Below are the code and all the weights of a small trained network. Each question names an input and a target symbol and asks about switching units off, where a switched-off unit gives its printed mean instead of its output.

import numpy as np


def w(rows, s, z=0):
    codes = np.array(rows[::2]) - 128.0
    scale = np.full(codes.shape[1], s)
    scale[-1] = z or s
    return codes * scale


def norm(h):
    return h / np.sqrt((h * h).mean(-1, keepdims=True) + 1e-5)


def f(y):
    return y / 2 * (1 + np.tanh(0.7978845608 * (y + 0.044715 * y**3)))


def softmax(a):
    e = np.exp(a - a.max(-1, keepdims=True))
    return e / e.sum(-1, keepdims=True)


def log_softmax(a):
    a = a - a.max(-1, keepdims=True)
    return a - np.log(np.exp(a).sum(-1, keepdims=True))


def net(x, mask):
    ids = ['αβδεζηθλμσψ'.index(c) for c in x.split()]
    T = len(ids)
    res = E[ids] + P[:T]
    r = norm(res)
    for j in range(3):
        rows = slice(3 * j, 3 * j + 3)
        q, k, v = (r @ M[0][rows].T for M in (Q, K, V))
        z = softmax(np.where(np.tri(T) > 0, q @ k.T / 3**0.5, -1e9)) @ v
        o = O[0][rows]
        res = res + np.where(mask[j], z, o[:, -1]) @ o[:, :-1]
    y = f(norm(res) @ A[0][:, :-1].T + A[0][:, -1])
    res = res + np.where(mask[3:7], y, B[0][:, -1]) @ B[0][:, :-1]
    return log_softmax(norm(res)[-1] @ U[:, :-1].T + U[:, -1])


Q, K, V, O, A, B = {}, {}, {}, {}, {}, {}
E = w([
[136,113,148,93,146,151,159],'α',
[98,108,106,93,191,108,120],'β',
[143,169,99,107,137,158,108],'δ',
[96,144,102,114,147,173,143],'ε',
[143,148,84,161,142,135,147],'ζ',
[146,153,130,100,82,147,164],'η',
[87,126,123,127,109,114,166],'θ',
[122,202,109,112,143,107,177],'λ',
[151,129,135,97,115,90,146],'μ',
[117,185,249,188,137,120,62],'σ',
[86,157,103,94,96,111,119],'ψ',
],0.015)
P = w([
[171,84,172,213,119,104,58],'0',
[109,201,140,72,153,170,213],'1',
[107,208,157,61,158,172,198],'2',
[81,200,170,41,145,169,189],'3',
[68,203,180,29,162,189,198],'4',
[59,200,179,19,149,194,195],'5',
[34,199,177,14,153,195,202],'6',
[7,197,169,3,138,202,214],'7',
],0.004)
Q[0] = w([
[105,151,213,134,108,50,77],'h0',
[74,207,113,178,114,154,141],'h0',
[165,37,111,127,105,139,113],'h0',
[66,199,135,48,134,153,158],'h1',
[181,107,62,169,124,139,139],'h1',
[92,154,177,39,104,109,110],'h1',
[129,202,113,58,133,180,193],'h2',
[99,250,165,86,141,145,156],'h2',
[82,177,197,156,155,133,115],'h2',
],0.011)
K[0] = w([
[129,148,69,162,71,86,122],'h0',
[95,152,170,248,107,110,69],'h0',
[109,154,104,102,149,215,166],'h0',
[172,126,148,231,132,106,91],'h1',
[143,87,72,113,135,111,196],'h1',
[116,142,241,166,140,127,66],'h1',
[124,113,196,217,132,116,52],'h2',
[188,73,189,175,162,129,52],'h2',
[195,92,139,106,155,135,95],'h2',
],0.011)
V[0] = w([
[93,86,170,152,135,157,206],'h0',
[130,25,191,140,119,131,64],'h0',
[147,148,170,94,70,196,131],'h0',
[127,209,78,143,118,148,57],'h1',
[143,164,123,169,138,68,209],'h1',
[128,167,114,59,2,197,142],'h1',
[24,108,111,193,58,146,132],'h2',
[233,120,129,215,97,175,145],'h2',
[124,88,102,150,197,223,128],'h2',
],0.0088)
O[0] = w([
[113,201,153,118,90,83,76,173],'h0',
[82,205,135,70,136,158,186,72],'h0',
[84,194,90,177,134,121,138,143],'h0',
[149,44,141,186,113,167,77,159],'h1',
[95,88,147,82,113,55,80,175],'h1',
[78,167,50,176,137,131,127,147],'h1',
[57,149,81,39,113,167,61,253],'h2',
[97,118,121,137,254,97,100,124],'h2',
[206,175,148,110,167,147,82,36],'h2',
],0.0085,0.0045)
A[0] = w([
[137,119,227,133,137,161,87,111],'n0',
[177,211,99,71,188,143,154,68],'n1',
[189,113,140,255,194,157,136,51],'n2',
[124,115,65,135,41,172,103,2],'n3',
],0.009,0.0059)
B[0] = w([
[101,108,54,127,103,162,160,249],'n0',
[206,105,76,180,114,103,77,190],'n1',
[48,191,207,131,44,144,135,173],'n2',
[158,79,60,95,186,144,245,229],'n3',
],0.012,0.0017)
U = w([
[204,208,143,152,157,66,154,252],'α',
[135,61,173,104,245,151,76,190],'β',
[82,170,117,25,71,92,53,85],'δ',
[179,151,91,146,124,207,24,174],'ε',
[134,66,33,134,90,177,184,123],'ζ',
[154,56,135,178,39,38,88,154],'η',
[44,157,46,220,178,69,101,56],'θ',
[114,155,147,99,232,207,143,57],'λ',
[225,122,197,67,78,167,178,117],'μ',
[101,143,217,223,76,169,102,171],'σ',
[99,108,188,118,164,45,254,36],'ψ',
],0.0093,0.0037)

Each question gives the input, a string of symbols that net reads in full, and the target symbol t.
The units are the heads (3 rows each of Q, K, V and O) and the neurons (one row each of A and B). Each row of codes is followed by its name. A weight is (code - 128) times the scale printed after its matrix; where a second scale follows, it is the last column's (O, A, B and U).
mask holds one flag per unit, heads first, then neurons. A switched-off unit (its flag False) gives its mean, the last column of its rows in O or B, instead of its output. The means were averaged over made-up inputs and are rounded, as every weight is.
A unit's drop is (log p(t) with every unit on - log p(t) with that unit switched off) / (log p(t) with every unit on - log p(t) with every unit switched off).
The circuit of an input: a set's keep is (log p(t) with only the set's units on - log p(t) with every unit switched off) / (log p(t) with every unit on - log p(t) with every unit switched off). Starting from all 7 units, units are removed one at a time, each time the one whose removal leaves the highest keep (on an exact tie, the one counted first), for as long as the keep stays at least 0.8.
circuit, biggest first: the units of the circuit, biggest drop first
top k neurons: the k neurons with the biggest drops, biggest first
heads that matter: for each layer, one digit per head in row order, 1 if its drop is at least 0.15 and else 0, layers parted by /
drop of u: that unit's drop, to one decimal
input θ θ β, target δ: circuit, biggest first -> h2; h1
input σ θ θ θ ζ δ, target ε: circuit, biggest first -> n1; n3; h2
input α μ ψ ψ θ θ α δ, target α: circuit, biggest first -> h2
input δ λ ψ ψ α θ, target σ: circuit, biggest first -> n2; h2; h1
input λ ψ ε, target η: heads that matter -> 010
input δ α ψ ψ θ ζ θ λ, target σ: circuit, biggest first -> n2; h1; h2
input μ μ θ θ ψ θ, target ψ: heads that matter -> 001
input θ η μ η λ ε ψ α, target δ: circuit, biggest first -> h1; h2
input η δ θ δ ψ ζ η δ, target θ: heads that matter -> 000
input ζ α η ε α α ε δ, target β: heads that matter -> 001
input η λ α θ ψ α, target θ: heads that matter -> 010
input λ α θ θ ε η θ ζ, target η: heads that matter -> 010
input α ψ θ θ η θ ε ψ, target α: heads that matter -> 011
input ψ η σ ψ θ, target ψ: heads that matter -> 101
input σ ψ δ ψ β μ, target η: circuit, biggest first -> h0
input α ψ μ λ, target α: heads that matter -> 001
input σ ψ λ, target α: circuit, biggest first -> n1; h1; h2; n0
input σ θ θ α ψ β, target β: top 2 neurons -> n2; n3
input θ ε λ, target δ: heads that matter -> 001
input μ θ θ μ η λ, target ψ: circuit, biggest first -> h2
input λ θ θ, target η: heads that matter -> 000
input ζ θ α, target β: heads that matter -> 011
input η η η θ α β α λ, target θ: drop of h2 -> 0.1
